Below is a small trained network, with its code and all its weights. Each question gives an input and a target symbol and asks what happens when units are switched off, that is, made to give their printed mean instead of their output.

import numpy as np


def w(rows, s, z=0):
    codes = np.array(rows[::2]) - 128.0
    scale = np.full(codes.shape[1], s)
    scale[-1] = z or s
    return codes * scale


def norm(h):
    return h / np.sqrt((h * h).mean(-1, keepdims=True) + 1e-5)


def softmax(a):
    e = np.exp(a - a.max(-1, keepdims=True))
    return e / e.sum(-1, keepdims=True)


def log_softmax(a):
    a = a - a.max(-1, keepdims=True)
    return a - np.log(np.exp(a).sum(-1, keepdims=True))


def net(x, mask):
    ids = ['αβγδεζθλμξπστφψω'.index(c) for c in x.split()]
    T = len(ids)
    res = E[ids] + P[:T]
    u = 0
    for l in range(3):
        r = norm(res)
        for j in range(2):
            rows = slice(4 * j, 4 * j + 4)
            q, k, v = (r @ M[l][rows].T for M in (Q, K, V))
            z = softmax(np.where(np.tri(T) > 0, q @ k.T / 4**0.5, -1e9)) @ v
            o = O[l][rows]
            res = res + np.where(mask[u + j], z, o[:, -1]) @ o[:, :-1]
        u += 2
    return log_softmax(norm(res)[-1] @ U[:, :-1].T + U[:, -1])


Q, K, V, O = {}, {}, {}, {}
E = w([
[164,146,109],'α',
[151,137,106],'β',
[171,154,101],'γ',
[197,149,162],'δ',
[169,167,120],'ε',
[70,112,159],'ζ',
[139,84,205],'θ',
[100,134,253],'λ',
[101,129,154],'μ',
[107,95,143],'ξ',
[118,129,131],'π',
[174,150,94],'σ',
[102,132,164],'τ',
[228,73,102],'φ',
[112,224,88],'ψ',
[123,129,113],'ω',
],0.022)
P = w([
[199,119,52],'0',
[93,118,171],'1',
[180,144,61],'2',
[202,133,4],'3',
[117,105,63],'4',
[112,88,73],'5',
],0.0035)
Q[0] = w([
[165,219,105],'L0H0',
[171,202,138],'L0H0',
[59,166,151],'L0H0',
[70,94,255],'L0H0',
[217,124,166],'L0H1',
[211,69,134],'L0H1',
[177,32,96],'L0H1',
[146,236,175],'L0H1',
],0.0076)
K[0] = w([
[208,2,104],'L0H0',
[141,184,24],'L0H0',
[198,178,183],'L0H0',
[91,152,216],'L0H0',
[221,133,70],'L0H1',
[109,76,25],'L0H1',
[38,207,70],'L0H1',
[103,89,156],'L0H1',
],0.0086)
V[0] = w([
[67,239,255],'L0H0',
[169,137,81],'L0H0',
[59,93,139],'L0H0',
[208,224,97],'L0H0',
[180,244,180],'L0H1',
[46,244,184],'L0H1',
[118,92,62],'L0H1',
[136,157,193],'L0H1',
],0.0079)
O[0] = w([
[171,121,158,61],'L0H0',
[165,153,177,190],'L0H0',
[132,88,96,54],'L0H0',
[34,130,176,252],'L0H0',
[126,106,115,194],'L0H1',
[101,217,2,110],'L0H1',
[221,123,11,129],'L0H1',
[130,140,217,123],'L0H1',
],0.006,0.0029)
Q[1] = w([
[171,3,140],'L1H0',
[137,145,129],'L1H0',
[134,148,86],'L1H0',
[181,131,81],'L1H0',
[133,171,160],'L1H1',
[163,94,135],'L1H1',
[108,162,140],'L1H1',
[83,136,110],'L1H1',
],0.014)
K[1] = w([
[94,139,176],'L1H0',
[124,35,90],'L1H0',
[194,179,170],'L1H0',
[139,65,118],'L1H0',
[122,38,49],'L1H1',
[91,139,111],'L1H1',
[255,112,20],'L1H1',
[153,203,244],'L1H1',
],0.0066)
V[1] = w([
[188,205,209],'L1H0',
[116,17,36],'L1H0',
[102,144,43],'L1H0',
[191,22,182],'L1H0',
[49,192,55],'L1H1',
[238,112,9],'L1H1',
[156,188,21],'L1H1',
[254,113,140],'L1H1',
],0.006)
O[1] = w([
[127,174,18,239],'L1H0',
[74,109,230,6],'L1H0',
[119,253,220,104],'L1H0',
[79,17,109,85],'L1H0',
[44,147,125,114],'L1H1',
[61,121,14,124],'L1H1',
[120,85,162,151],'L1H1',
[101,158,79,182],'L1H1',
],0.0042,0.0025)
Q[2] = w([
[6,111,124],'L2H0',
[173,182,146],'L2H0',
[213,137,25],'L2H0',
[156,134,163],'L2H0',
[157,63,101],'L2H1',
[198,254,93],'L2H1',
[83,142,84],'L2H1',
[138,173,49],'L2H1',
],0.0073)
K[2] = w([
[55,169,102],'L2H0',
[204,92,67],'L2H0',
[172,164,139],'L2H0',
[125,156,151],'L2H0',
[133,104,125],'L2H1',
[152,132,176],'L2H1',
[2,104,120],'L2H1',
[112,134,138],'L2H1',
],0.015)
V[2] = w([
[132,72,108],'L2H0',
[127,142,2],'L2H0',
[184,137,100],'L2H0',
[71,83,135],'L2H0',
[248,169,127],'L2H1',
[147,208,148],'L2H1',
[220,114,181],'L2H1',
[195,188,100],'L2H1',
],0.0095)
O[2] = w([
[135,88,82,102],'L2H0',
[74,96,42,254],'L2H0',
[99,23,204,181],'L2H0',
[164,130,44,64],'L2H0',
[42,42,126,172],'L2H1',
[100,181,161,170],'L2H1',
[89,93,255,99],'L2H1',
[48,152,160,193],'L2H1',
],0.0068,0.0031)
U = w([
[33,72,77,120],'α',
[136,98,50,81],'β',
[49,130,83,4],'γ',
[92,87,221,124],'δ',
[89,143,152,182],'ε',
[180,213,142,135],'ζ',
[172,54,167,244],'θ',
[132,142,179,31],'λ',
[91,217,99,175],'μ',
[165,68,82,42],'ξ',
[217,184,91,189],'π',
[96,133,78,141],'σ',
[44,175,178,96],'τ',
[186,9,109,192],'φ',
[143,165,185,185],'ψ',
[192,161,93,153],'ω',
],0.013,0.004)

Each question gives the input, a string of symbols that net reads in full, and the target symbol t.
The units are the heads (4 rows each of Q, K, V and O). Each row of codes is followed by its name. A weight is (code - 128) times the scale printed after its matrix; where a second scale follows, it is the last column's (O and U).
mask holds one flag per head, layer by layer. A switched-off head (its flag False) gives its mean, the last column of its rows in O, instead of its output. The means were averaged over made-up inputs and are rounded, as every weight is.
A unit's drop is (log p(t) with every unit on - log p(t) with that unit switched off) / (log p(t) with every unit on - log p(t) with every unit switched off).
The circuit of an input: a set's keep is (log p(t) with only the set's units on - log p(t) with every unit switched off) / (log p(t) with every unit on - log p(t) with every unit switched off). Starting from all 6 units, units are removed one at a time, each time the one whose removal leaves the highest keep (on an exact tie, the one counted first), for as long as the keep stays at least 0.8.
circuit, biggest first: the units of the circuit, biggest drop first
most important unit: the unit with the biggest drop
which heads matter: for each layer, one digit per head in row order, 1 if its drop is at least 0.15 and else 0, layers parted by /
input α σ μ γ τ δ, target δ: which heads matter : 00 / 00 / 01
input β φ μ λ, target θ: which heads matter : 11 / 10 / 00
input α α ψ α, target α: which heads matter : 01 / 10 / 10
input φ λ ω φ ω γ, target φ: circuit, biggest first : L0H1, L2H1
input α π α θ ξ γ, target α: most important unit : L0H0
input μ ω γ, target μ: which heads matter : 01 / 11 / 00
input π τ ψ ω, target π: which heads matter : 01 / 11 / 01
input α σ τ, target α: circuit, biggest first : L0H0, L1H0, L0H1, L2H0
input τ γ β ψ γ α, target τ: which heads matter : 11 / 00 / 00
input φ α β τ, target φ: circuit, biggest first : L1H0, L0H1, L2H1
input α β γ, target α: circuit, biggest first : L0H1, L1H0, L0H0, L2H0
input δ τ σ, target δ: circuit, biggest first : L2H1, L2H0
input ζ ω ζ α ζ β, target π: which heads matter : 10 / 11 / 01
input β δ θ ε, target δ: circuit, biggest first : L2H1
input φ β μ σ, target φ: which heads matter : 01 / 10 / 01
input θ τ ζ μ, target θ: circuit, biggest first : L1H1, L1H0, L2H1
input τ δ ζ γ, target τ: circuit, biggest first : L2H1, L0H0
input τ τ ε α σ, target τ: which heads matter : 01 / 00 / 01
input τ τ α λ π, target τ: circuit, biggest first : L0H1, L0H0, L2H1, L1H1
input π λ δ, target δ: which heads matter : 10 / 00 / 01
input φ γ φ τ, target φ: which heads matter : 11 / 10 / 00
